Below is a small trained network, with its code and all its weights. Each question gives an input and a target symbol and asks what happens when units are switched off, that is, made to give their printed mean instead of their output.

import numpy as np


def w(rows, s, z=0):
    codes = np.array(rows[::2]) - 128.0
    scale = np.full(codes.shape[1], s)
    scale[-1] = z or s
    return codes * scale


def f(y):
    return y / 2 * (1 + np.tanh(0.7978845608 * (y + 0.044715 * y**3)))


def softmax(a):
    e = np.exp(a - a.max(-1, keepdims=True))
    return e / e.sum(-1, keepdims=True)


def log_softmax(a):
    a = a - a.max(-1, keepdims=True)
    return a - np.log(np.exp(a).sum(-1, keepdims=True))


def net(x, mask):
    ids = ['βγδζθλμξστω'.index(c) for c in x.split()]
    T = len(ids)
    res = E[ids] + P[:T]
    u = 0
    for l in range(2):
        q, k, v = (res @ M[l].T for M in (Q, K, V))
        z = softmax(np.where(np.tri(T) > 0, q @ k.T / 4**0.5, -1e9)) @ v
        res = res + np.where(mask[u], z, O[l][:, -1]) @ O[l][:, :-1]
        u += 1
        y = f(res @ A[l][:, :-1].T + A[l][:, -1])
        res = res + np.where(mask[u : u + 4], y, B[l][:, -1]) @ B[l][:, :-1]
        u += 4
    return log_softmax(res[-1] @ U[:, :-1].T + U[:, -1])


Q, K, V, O, A, B = {}, {}, {}, {}, {}, {}
E = w([
[122,116,116],'β',
[109,63,83],'γ',
[79,116,142],'δ',
[170,66,96],'ζ',
[134,253,52],'θ',
[130,100,104],'λ',
[160,127,133],'μ',
[238,98,120],'ξ',
[112,140,155],'σ',
[152,127,134],'τ',
[86,86,115],'ω',
],0.015)
P = w([
[89,120,238],'0',
[184,66,1],'1',
[184,75,16],'2',
[190,72,43],'3',
[185,78,42],'4',
[180,83,31],'5',
[166,87,29],'6',
[171,78,30],'7',
[170,71,22],'8',
],0.0057)
Q[0] = w([
[124,161,215],'0.h1',
[87,78,147],'0.h1',
[137,145,171],'0.h1',
[83,166,254],'0.h1',
],0.0096)
K[0] = w([
[140,38,118],'0.h1',
[174,118,160],'0.h1',
[155,72,124],'0.h1',
[147,2,96],'0.h1',
],0.014)
V[0] = w([
[2,103,160],'0.h1',
[45,11,91],'0.h1',
[2,88,172],'0.h1',
[109,207,212],'0.h1',
],0.0076)
O[0] = w([
[185,144,254,31],'0.h1',
[108,93,219,61],'0.h1',
[162,111,223,8],'0.h1',
[199,204,144,81],'0.h1',
],0.0087,0.0017)
A[0] = w([
[165,254,161,254],'0.n1',
[193,69,184,244],'0.n2',
[111,34,79,83],'0.n3',
[121,196,75,98],'0.n4',
],0.0088,0.0076)
B[0] = w([
[96,150,74,180],'0.n1',
[10,126,144,255],'0.n2',
[159,175,80,205],'0.n3',
[75,144,193,171],'0.n4',
],0.012,0.0067)
Q[1] = w([
[199,86,114],'1.h1',
[251,147,147],'1.h1',
[113,124,128],'1.h1',
[77,57,125],'1.h1',
],0.012)
K[1] = w([
[152,83,165],'1.h1',
[234,23,113],'1.h1',
[121,139,130],'1.h1',
[1,96,130],'1.h1',
],0.012)
V[1] = w([
[116,114,170],'1.h1',
[151,32,133],'1.h1',
[131,247,95],'1.h1',
[54,121,199],'1.h1',
],0.012)
O[1] = w([
[148,52,144,134],'1.h1',
[11,82,46,25],'1.h1',
[178,254,218,200],'1.h1',
[234,73,115,253],'1.h1',
],0.0081,0.015)
A[1] = w([
[154,202,116,68],'1.n1',
[188,119,104,1],'1.n2',
[77,167,91,112],'1.n3',
[9,96,50,220],'1.n4',
],0.012,0.0078)
B[1] = w([
[76,23,101,252],'1.n1',
[10,116,216,171],'1.n2',
[113,126,212,156],'1.n3',
[83,219,134,194],'1.n4',
],0.012,0.017)
U = w([
[193,84,81,197],'β',
[70,85,79,62],'γ',
[151,82,218,13],'δ',
[108,186,58,162],'ζ',
[63,129,221,8],'θ',
[137,112,75,166],'λ',
[202,172,80,239],'μ',
[103,216,192,77],'ξ',
[190,202,254,151],'σ',
[209,168,91,254],'τ',
[117,50,122,1],'ω',
],0.007,0.0082)

Each question gives the input, a string of symbols that net reads in full, and the target symbol t.
The units are the heads (4 rows each of Q, K, V and O) and the neurons (one row each of A and B). Each row of codes is followed by its name. A weight is (code - 128) times the scale printed after its matrix; where a second scale follows, it is the last column's (O, A, B and U).
mask holds one flag per unit, layer by layer, with each layer's heads first. A switched-off unit (its flag False) gives its mean, the last column of its rows in O or B, instead of its output. The means were averaged over made-up inputs and are rounded, as every weight is.
A unit's drop is (log p(t) with every unit on - log p(t) with that unit switched off) / (log p(t) with every unit on - log p(t) with every unit switched off).
The circuit of an input: a set's keep is (log p(t) with only the set's units on - log p(t) with every unit switched off) / (log p(t) with every unit on - log p(t) with every unit switched off). Starting from all 10 units, units are removed one at a time, each time the one whose removal leaves the highest keep (on an exact tie, the one counted first), for as long as the keep stays at least 0.8.
units of the circuit, in order: the units of the circuit, biggest drop first
most important unit: the unit with the biggest drop
top k neurons: the k neurons with the biggest drops, biggest first
k most important neurons of layer l: the k neurons of layer l with the biggest drops, biggest first
input ω γ ζ σ μ σ ζ τ, target ω: units of the circuit, in order : [0.h1 1.h1 0.n2 1.n2]
input δ ξ β σ ζ ω τ, target δ: 2 most important neurons of layer 0 : [0.n2 0.n1]
input σ δ ω τ, target σ: 2 most important neurons of layer 0 : [0.n1 0.n2]
input σ λ δ τ σ τ β, target σ: most important unit : 0.h1
input δ λ σ β σ ζ, target δ: 2 most important neurons of layer 0 : [0.n2 0.n1]
input ω β ζ, target ω: top 2 neurons : [0.n2 1.n2]
input ξ σ β ω, target ξ: units of the circuit, in order : [1.h1 1.n4 1.n1]
input β σ β θ σ ω ζ, target ζ: top 4 neurons : [0.n2 0.n3 0.n1 1.n4]
input ξ ξ ξ, target ξ: units of the circuit, in order : [1.h1 1.n3 0.h1 1.n4]
input σ ω δ, target σ: units of the circuit, in order : [0.h1 1.n1]
input ω σ ξ δ ω ω ω, target ω: units of the circuit, in order : [0.h1 1.h1 0.n2]
input σ λ δ τ β δ δ σ ζ, target σ: 2 most important neurons of layer 0 : [0.n2 0.n1]
input ω σ ξ ξ μ τ, target ω: units of the circuit, in order : [0.h1 0.n2 1.h1 1.n2]
input ω σ λ δ, target ω: units of the circuit, in order : [0.h1 1.h1 0.n2]
input β τ μ σ δ, target β: most important unit : 0.h1
input β β δ σ β ζ λ τ δ, target β: top 2 neurons : [0.n2 0.n1]
input ζ δ τ μ λ σ μ β, target ζ: top 2 neurons : [1.n4 1.n1]
input δ τ μ λ, target δ: top 4 neurons : [1.n2 0.n2 0.n1 1.n1]
input ζ ζ σ μ λ δ σ, target ζ: 3 most important neurons of layer 1 : [1.n4 1.n1 1.n2]
input β β γ β ζ μ, target β: units of the circuit, in order : [0.h1 0.n2 1.h1 1.n4]
input γ σ δ σ μ τ ζ, target γ: units of the circuit, in order : [1.h1 0.h1]
input γ μ β ξ δ δ, target γ: most important unit : 1.h1
input γ τ γ, target γ: units of the circuit, in order : [0.h1 0.n2 1.h1 1.n4]
input σ τ β ω ζ β ζ ζ γ, target σ: 2 most important neurons of layer 1 : [1.n1 1.n2]
input δ ω θ σ, target σ: units of the circuit, in order : [0.n4 1.h1]
input γ σ σ λ σ δ λ γ μ, target γ: units of the circuit, in order : [1.h1 0.h1]
input σ ζ β ξ ω σ σ σ, target σ: top 4 neurons : [0.n1 1.n1 0.n2 1.n2]
input γ τ β σ ξ γ β σ, target γ: units of the circuit, in order : [1.h1 0.h1 0.n2 1.n4]
input ω γ ξ ξ σ ξ, target ω: most important neuron of layer 1 : [1.n2]
